[-1.3, -1.4, 1.5, -0.6]
Find the 2nd entry from the right.
A: 1.5
Find the entry just right of -1.3.
A: -1.4
The first entry from the left -> -1.3

W =
[[-17  -5  14  25 -13  27 -31   5 -29  36 -39  29  47]
 [-17  -5  10  25 -13  27  31 -19 -29  36  -8  23  47]]
Indices start at 0.
Give the entry directly below the smallest entry.
A: -8
The entry at row 0, column 0 is -17
The entry in row 0 and column 1: -5
The top-right entry is 47
Give the entry in row 1 and column 2.
A: 10
The entry directly below 29 -> 23
The entry directly above -19 is 5
The bottom-right entry -> 47
Give the entry in row 1 and column 0.
A: -17

arr =
 25    0  -40   25  -13    3    4    0   17  -11
 27    1  -40   28  -18    5    4    1   20  -17
 32    6  -40   38  -34   12    6    5   27  -36
 34    9  -40   42  -41   17    8    7   29  -45
 21   -1  -40   20  -10    2    4   -2   14   -6
 -1    0  -40   -2    0   -1   -1    1   -1    0
 18   -1  -40   17   -6    1    4   -2   11   -3
  3    0  -40    3    0    1    2   -1    1    1
 -4   -2  -40  -10   -5   -5   -7    7   -3   -4
 10   -8  -40  -25  -20  -12  -39   20   -7   -4
 -4   -1  -40  -10   -5   -5   -7    7   -3   -3
  6    0  -40    6    0    1    2   -2    3    1
 -1    0  -40   -1    0    0   -1    1    0    0
 17   -1  -40   16   -6    1    4   -2   10   -3
  1    0  -40    1    0    0    0   -1    0    0
 25    0  -40   25  -14    3    4    0   17  -12
Which number is the smallest entry in the last row? -40
Which number is the entry in the bottom-left corner? 25
The entry in the bottom-right corner is -12
The 1st entry in reading order is 25
Which number is the entry directly below 14? -1
The entry just left of the largest entry: -40
Which number is the 3rd entry on the diagonal from the top-right corner? 5
Which number is the entry in the top-right corner? -11
Which number is the bottom entry of the column that holds the largest entry? 25
The top entry of the column that holds the largest entry -> 25
Which number is the largest entry in the first column? 34
Which number is the 5th entry, reading row by row? -13
The second entry from the end, reading row by row -> 17
The entry just left of -20: -25
The entry directly below the largest entry: 20
The smallest entry in the first row is -40
Which number is the fourth-last entry, reading row by row? 4
The entry just right of the largest entry is -41
The last entry in the row that holds the largest entry: -45
The second entry, reading row by row: 0
The second entry on the diagonal from the top-right corner: 20
Which number is the largest entry? 42
Which number is the entry just right of 18? -1

B =
array([[  5,  -5,   1,  -2,   4,  -8,  -8,   9,   3],
       [-15,   5,  -9,  -9,  -6,   6,  28, -17, -16],
       [ -3,  10,  -8,  -2, -12,   7,  11, -14,  23],
       [  2,  -4,   3,   0,   4,  -3,  -5,   6,  -7],
       [  1,  -2,   3,   2,   3,   0,  -3,   2,  -7],
       [-19,   4, -11, -12,  -5,   5,  34, -18, -22],
       [  2,  -1,  -1,  -2,  -1,  -4,  -2,   2,   9],
       [  0,  -2,  -3,  -5,  -1,  -5,   2,   2,   5],
       [-30,   0, -21, -29,  -6,  -2,  57, -23, -35],
       [ -1,  -1,  -2,  -3,   0,  -2,   2,   0,   1],
       [ -4,  14, -10,  -3, -17,   9,  15, -19,  32],
       [ -4,   1,  -2,  -2,  -1,   1,   7,  -4,  -5],
       [  1,  -5,   0,  -4,   3,  -6,  -1,   5,  -2],
       [  3,  -6,   2,  -1,   5,  -6,  -6,   9,  -5],
       [ 18, -16,  11,   3,  14, -20, -33,  31,   6]])
Counting starts at 0.
The top-right entry is 3
The smallest entry is -35
The entry in row 0 and column 2?
A: 1
The entry in row 0 and column 1: -5
The entry just left of the centre entry is -5
The bottom-right entry -> 6
The entry at row 2, column 0 -> -3
The entry directly above the centre entry?
A: -1
The entry at row 2, column 2?
A: -8
The entry at row 1, column 0 -> -15
The entry directly below the smallest entry: 1
The entry in row 0 and column 0?
A: 5
The bottom-left entry: 18
The top entry of the column that holds the largest entry -> -8
The bottom entry of the column that holds the largest entry?
A: -33
The entry directly above the smallest entry is 5
The entry in row 2 and column 1 is 10
The entry directly below -18?
A: 2
The entry at the centre?
A: -1
The entry just left of the smallest entry?
A: -23

[[-0.71, -0.78, -0.06, 0.40], [1.06, 0.92, 1.08, 0.68], [1.09, 0.81, 1.75, 1.21], [0.56, 0.57, 0.33, 0.17], [0.16, 0.15, 0.19, 0.21], [0.34, 0.28, 0.51, 0.39], [0.14, 0.12, 0.19, 0.24], [0.34, 0.27, 0.66, 0.46], [0.30, 0.23, 0.62, 0.45], [-0.05, -0.11, 0.18, 0.35], [-0.88, -0.54, -1.66, -1.04], [-0.96, -0.58, -1.97, -1.22], [1.07, 1.09, 0.58, 0.13], [-1.94, -1.89, -1.07, -0.02], [0.27, 0.24, 0.38, 0.29]]
Which number is the second smallest entry? -1.94
Which number is the largest entry? 1.75
Which number is the entry just right of the largest entry? 1.21
The minimum: -1.97
Which number is the 3rd smallest entry? -1.89
The entry just left of 0.66: 0.27
Which number is the entry just left of 0.62? 0.23
The entry just left of the smallest entry: -0.58
The entry just left of the largest entry is 0.81
Which number is the first entry in reading order? -0.71
